Below is a small trained network, with its code and all its weights. Each question gives an input and a class and asks what happens when units are switched off, that is, made to give their printed mean instead of their output.

import numpy as np


def w(rows, s, z=0):
    codes = np.array(rows[::2]) - 128.0
    scale = np.full(codes.shape[1], s)
    scale[-1] = z or s
    return codes * scale


def norm(h):
    return h / np.sqrt((h * h).mean(-1, keepdims=True) + 1e-5)


def f(y):
    return y / 2 * (1 + np.tanh(0.7978845608 * (y + 0.044715 * y**3)))


def log_softmax(a):
    a = a - a.max(-1, keepdims=True)
    return a - np.log(np.exp(a).sum(-1, keepdims=True))


def net(x, mask):
    res = np.array(x, float).reshape(1, 3) / 4 @ E
    u = 0
    for l in range(4):
        y = f(norm(res) @ A[l][:, :-1].T + A[l][:, -1])
        res = res + np.where(mask[u : u + 14], y, B[l][:, -1]) @ B[l][:, :-1]
        u += 14
    return log_softmax(norm(res)[-1] @ U[:, :-1].T + U[:, -1])


A, B = {}, {}
E = w([
[183,157,181,112,255,235],'x0',
[226,142,83,128,156,146],'x1',
[153,97,167,34,125,115],'x2',
],0.0069)
A[0] = w([
[41,141,131,114,72,123,138],'L0N1',
[89,123,121,254,168,162,178],'L0N2',
[201,107,172,63,73,104,4],'L0N3',
[229,145,119,128,133,127,129],'L0N4',
[111,77,207,86,146,175,125],'L0N5',
[138,128,201,145,150,60,80],'L0N6',
[206,73,151,102,143,183,86],'L0N7',
[209,151,245,70,99,143,14],'L0N8',
[234,134,78,67,147,162,59],'L0N9',
[73,171,168,49,154,125,64],'L0N10',
[225,124,131,77,198,109,81],'L0N11',
[61,107,82,73,96,50,202],'L0N12',
[241,166,169,100,193,104,176],'L0N13',
[171,14,200,73,228,145,183],'L0N14',
],0.0078,0.0031)
B[0] = w([
[126,9,169,120,152,56,188],'L0N1',
[157,155,110,115,144,66,216],'L0N2',
[100,151,111,145,50,92,157],'L0N3',
[99,184,128,103,112,245,182],'L0N4',
[132,152,171,172,206,75,182],'L0N5',
[176,174,149,146,110,52,122],'L0N6',
[57,118,126,96,44,146,185],'L0N7',
[81,188,127,132,137,36,173],'L0N8',
[142,168,12,85,99,127,201],'L0N9',
[150,171,194,74,124,166,148],'L0N10',
[79,86,18,170,104,189,206],'L0N11',
[148,83,255,230,52,184,236],'L0N12',
[170,164,82,185,46,76,240],'L0N13',
[123,227,135,115,89,126,253],'L0N14',
],0.0061,0.006)
A[1] = w([
[116,167,118,166,202,82,164],'L1N1',
[135,209,139,105,207,218,159],'L1N2',
[99,100,150,224,197,83,121],'L1N3',
[92,111,89,98,129,132,11],'L1N4',
[121,148,119,191,83,145,89],'L1N5',
[149,155,73,30,137,146,136],'L1N6',
[159,126,99,102,114,255,63],'L1N7',
[65,97,117,91,146,94,66],'L1N8',
[82,105,179,164,59,32,108],'L1N9',
[172,113,197,140,113,131,2],'L1N10',
[215,89,136,213,150,145,177],'L1N11',
[88,62,158,146,38,107,80],'L1N12',
[71,15,138,211,98,67,87],'L1N13',
[111,189,73,110,145,102,74],'L1N14',
],0.0088,0.0034)
B[1] = w([
[121,114,84,106,133,169,166],'L1N1',
[146,56,72,151,105,99,207],'L1N2',
[87,96,129,45,87,129,182],'L1N3',
[146,160,196,145,175,61,110],'L1N4',
[128,110,133,67,137,163,172],'L1N5',
[127,150,92,223,42,120,169],'L1N6',
[104,112,140,97,1,170,161],'L1N7',
[99,133,202,138,117,98,118],'L1N8',
[162,48,175,153,49,134,253],'L1N9',
[110,152,156,100,143,119,133],'L1N10',
[98,159,96,71,111,85,174],'L1N11',
[128,69,67,205,197,144,226],'L1N12',
[105,67,183,143,121,15,255],'L1N13',
[133,140,119,177,134,155,170],'L1N14',
],0.0082,0.0074)
A[2] = w([
[110,73,116,234,111,111,26],'L2N1',
[122,149,59,206,148,181,220],'L2N2',
[156,77,78,218,146,69,80],'L2N3',
[137,145,118,190,167,201,80],'L2N4',
[132,1,194,169,99,61,4],'L2N5',
[68,39,121,156,207,154,176],'L2N6',
[61,35,182,84,154,166,108],'L2N7',
[97,239,90,67,141,130,129],'L2N8',
[40,84,13,100,135,114,4],'L2N9',
[129,128,138,189,134,172,203],'L2N10',
[142,127,101,147,104,146,92],'L2N11',
[116,139,55,171,134,172,99],'L2N12',
[184,131,112,233,152,218,82],'L2N13',
[59,156,77,169,109,159,12],'L2N14',
],0.0086,0.0021)
B[2] = w([
[183,54,144,70,132,44,180],'L2N1',
[187,59,204,83,174,162,193],'L2N2',
[68,159,101,59,161,59,176],'L2N3',
[239,135,202,134,117,128,133],'L2N4',
[3,61,121,188,123,170,254],'L2N5',
[117,119,47,152,46,83,160],'L2N6',
[124,242,95,151,149,45,167],'L2N7',
[105,107,95,167,195,89,174],'L2N8',
[32,131,118,121,200,150,162],'L2N9',
[201,60,178,84,140,75,142],'L2N10',
[132,154,185,106,110,175,149],'L2N11',
[105,98,180,39,161,134,177],'L2N12',
[153,166,211,97,112,74,153],'L2N13',
[164,97,198,91,173,158,159],'L2N14',
],0.0066,0.0098)
A[3] = w([
[105,25,194,119,114,72,139],'L3N1',
[108,61,111,151,73,222,103],'L3N2',
[100,143,222,109,161,144,83],'L3N3',
[141,181,87,129,136,222,171],'L3N4',
[244,136,48,133,163,170,77],'L3N5',
[178,152,187,136,75,206,31],'L3N6',
[29,132,27,174,50,150,135],'L3N7',
[107,164,202,167,106,155,90],'L3N8',
[84,152,207,143,97,141,74],'L3N9',
[78,84,126,181,89,202,2],'L3N10',
[83,99,110,202,151,87,5],'L3N11',
[32,83,155,119,214,107,141],'L3N12',
[104,152,117,111,254,64,167],'L3N13',
[220,82,164,128,180,123,103],'L3N14',
],0.0094,0.0035)
B[3] = w([
[58,114,190,189,160,104,254],'L3N1',
[208,2,128,40,136,127,185],'L3N2',
[150,223,164,83,145,137,128],'L3N3',
[138,19,126,150,81,123,195],'L3N4',
[148,134,240,60,107,149,185],'L3N5',
[92,61,32,122,58,96,168],'L3N6',
[199,194,189,164,179,72,220],'L3N7',
[123,93,95,73,171,189,127],'L3N8',
[189,114,139,116,150,180,133],'L3N9',
[73,57,158,128,153,84,143],'L3N10',
[127,187,162,178,120,41,172],'L3N11',
[192,128,120,172,69,220,210],'L3N12',
[68,115,90,103,158,79,161],'L3N13',
[109,219,167,89,154,51,142],'L3N14',
],0.0069,0.0087)
U = w([
[170,210,213,36,198,114,163],'0',
[83,94,51,91,191,193,141],'1',
[183,235,101,193,64,117,114],'2',
[57,217,52,202,198,92,135],'3',
[220,89,109,68,29,210,203],'4',
[74,143,223,196,147,231,25],'5',
[163,134,137,249,158,225,2],'6',
[59,36,217,233,85,28,179],'7',
],0.012,0.0066)

Each question gives the input, the list of numbers given to net, and the class t.
The units are the neurons (one row each of A and B). Each row of codes is followed by its name. A weight is (code - 128) times the scale printed after its matrix; where a second scale follows, it is the last column's (A, B and U).
mask holds one flag per neuron, layer by layer. A switched-off neuron (its flag False) gives its mean, the last column of its row in B, instead of its output. The means were averaged over made-up inputs and are rounded, as every weight is.
A unit's drop is (log p(t) with every unit on - log p(t) with that unit switched off) / (log p(t) with every unit on - log p(t) with every unit switched off).
unit that matters most: the unit with the biggest drop
top k neurons: the k neurons with the biggest drops, biggest first
k most important neurons of layer l: the k neurons of layer l with the biggest drops, biggest first
input [0,3,3], class 4: unit that matters most => L1N13
input [4,3,-6], class 4: top 2 neurons => L1N13, L1N7
input [7,-6,5], class 3: top 2 neurons => L1N12, L0N12
input [-5,8,-7], class 1: 3 most important neurons of layer 1 => L1N11, L1N9, L1N13
input [5,-2,3], class 0: top 3 neurons => L0N5, L1N13, L2N5
input [0,2,4], class 2: top 2 neurons => L0N8, L0N9
input [8,-7,4], class 3: 2 most important neurons of layer 0 => L0N12, L0N8
input [5,-3,5], class 3: 3 most important neurons of layer 3 => L3N13, L3N2, L3N7
input [5,-2,6], class 4: 3 most important neurons of layer 3 => L3N1, L3N11, L3N7
input [4,-4,-4], class 1: top 2 neurons => L0N12, L1N13
input [6,2,8], class 4: top 2 neurons => L1N13, L0N11
input [3,-2,-6], class 1: 2 most important neurons of layer 0 => L0N12, L0N1
input [7,-5,8], class 3: 3 most important neurons of layer 0 => L0N8, L0N5, L0N12
input [0,1,2], class 2: 2 most important neurons of layer 0 => L0N8, L0N9
input [2,0,-2], class 0: unit that matters most => L0N12
input [7,-7,-2], class 0: 2 most important neurons of layer 2 => L2N5, L2N4
input [5,-4,0], class 0: top 2 neurons => L0N14, L1N13
input [3,-7,3], class 0: top 3 neurons => L1N13, L1N12, L0N10
input [1,1,-5], class 1: top 2 neurons => L0N14, L0N9
input [-3,5,-5], class 1: top 2 neurons => L0N14, L1N11
input [3,-4,-2], class 3: unit that matters most => L0N9
input [-1,4,-7], class 0: 2 most important neurons of layer 0 => L0N12, L0N1
input [1,1,-4], class 1: top 3 neurons => L0N14, L0N9, L0N7
input [5,-4,6], class 3: 3 most important neurons of layer 0 => L0N12, L0N5, L0N8
input [4,-8,4], class 0: 2 most important neurons of layer 1 => L1N13, L1N12
input [1,-5,3], class 5: 2 most important neurons of layer 0 => L0N10, L0N11
input [6,-7,-5], class 3: unit that matters most => L0N9
